Here is a tiny trained network, its code and every weight. The questions are about switching its units off for an input and a class, where a switched-off unit gives its printed mean instead of its output.

import numpy as np


def w(rows, s, z=0):
    codes = np.array(rows[::2]) - 128.0
    scale = np.full(codes.shape[1], s)
    scale[-1] = z or s
    return codes * scale


def f(y):
    return y / 2 * (1 + np.tanh(0.7978845608 * (y + 0.044715 * y**3)))


def log_softmax(a):
    a = a - a.max(-1, keepdims=True)
    return a - np.log(np.exp(a).sum(-1, keepdims=True))


def net(x, mask):
    res = np.array(x, float).reshape(1, 7) / 4 @ E
    y = f(res @ A[0][:, :-1].T + A[0][:, -1])
    res = res + np.where(mask, y, B[0][:, -1]) @ B[0][:, :-1]
    return log_softmax(res[-1] @ U[:, :-1].T + U[:, -1])


A, B = {}, {}
E = w([
[37,16,187,45,225],'x0',
[2,144,67,149,155],'x1',
[184,185,52,229,233],'x2',
[59,242,27,41,170],'x3',
[185,173,138,96,131],'x4',
[185,228,193,103,84],'x5',
[101,11,27,158,22],'x6',
],0.0073)
A[0] = w([
[143,183,31,74,110,135],'neuron 0',
[43,155,221,85,64,163],'neuron 1',
[71,181,207,107,103,135],'neuron 2',
[77,69,81,125,78,85],'neuron 3',
[156,74,182,31,81,215],'neuron 4',
[73,121,38,253,185,252],'neuron 5',
[141,192,148,92,216,104],'neuron 6',
[199,131,171,136,122,253],'neuron 7',
[6,157,195,85,77,165],'neuron 8',
],0.011,0.0046)
B[0] = w([
[115,199,68,39,67,181],'neuron 0',
[204,63,31,137,155,195],'neuron 1',
[158,134,95,130,151,172],'neuron 2',
[110,118,153,131,129,182],'neuron 3',
[172,42,163,140,130,204],'neuron 4',
[45,173,178,129,104,249],'neuron 5',
[135,190,119,130,180,183],'neuron 6',
[197,159,193,184,146,193],'neuron 7',
[131,60,3,98,172,200],'neuron 8',
],0.011,0.015)
U = w([
[214,70,52,124,169,71],'0',
[202,69,174,160,133,43],'1',
[181,179,143,125,221,121],'2',
[10,100,123,127,133,173],'3',
[144,179,85,67,54,69],'4',
[202,140,164,217,71,253],'5',
],0.012,0.0045)

Each question gives the input, the list of numbers given to net, and the class t.
The units are the neurons (one row each of A and B). Each row of codes is followed by its name. A weight is (code - 128) times the scale printed after its matrix; where a second scale follows, it is the last column's (A, B and U).
mask holds one flag per neuron, in row order. A switched-off neuron (its flag False) gives its mean, the last column of its row in B, instead of its output. The means were averaged over made-up inputs and are rounded, as every weight is.
A unit's drop is (log p(t) with every unit on - log p(t) with that unit switched off) / (log p(t) with every unit on - log p(t) with every unit switched off).
The circuit of an input: a set's keep is (log p(t) with only the set's units on - log p(t) with every unit switched off) / (log p(t) with every unit on - log p(t) with every unit switched off). Starting from all 9 units, units are removed one at a time, each time the one whose removal leaves the highest keep (on an exact tie, the one counted first), for as long as the keep stays at least 0.8.
circuit, biggest first: the units of the circuit, biggest drop first
most important unit: the unit with the biggest drop
k most important neurons: the k neurons with the biggest drops, biggest first
drop when u is switched off: that unit's drop, to one decimal
input [-5,-5,-6,1,0,-3,6], class 1: most important neuron -> neuron 4
input [2,1,5,4,-7,-1,-3], class 3: 2 most important neurons -> neuron 5; neuron 7
input [-2,-7,-8,-3,4,4,7], class 1: 2 most important neurons -> neuron 4; neuron 7
input [-2,0,6,-8,0,-4,4], class 5: 3 most important neurons -> neuron 8; neuron 7; neuron 0
input [-1,3,-1,6,0,-2,-6], class 4: 2 most important neurons -> neuron 0; neuron 7
input [1,-8,-1,4,6,-4,2], class 1: circuit, biggest first -> neuron 8; neuron 4
input [6,1,4,2,1,0,0], class 3: circuit, biggest first -> neuron 7; neuron 1
input [0,-2,-4,-2,2,-4,-7], class 0: 2 most important neurons -> neuron 5; neuron 1
input [-4,4,-5,6,0,-7,-1], class 4: 2 most important neurons -> neuron 0; neuron 4
input [0,2,3,-5,-6,1,1], class 3: circuit, biggest first -> neuron 5; neuron 1
input [-1,-1,5,-3,-2,0,3], class 5: 2 most important neurons -> neuron 8; neuron 0
input [1,-8,7,-7,0,-1,0], class 5: 2 most important neurons -> neuron 7; neuron 8
input [-1,1,-8,-7,2,5,1], class 0: 2 most important neurons -> neuron 1; neuron 8
input [-2,-1,-2,2,-3,4,-3], class 0: most important unit -> neuron 5
input [-7,-2,5,5,-6,1,-1], class 4: drop when neuron 0 is switched off -> 0.2
input [-8,-4,5,7,4,-4,1], class 4: drop when neuron 0 is switched off -> 0.1
input [-5,-5,3,4,2,-4,0], class 4: drop when neuron 0 is switched off -> 0.3
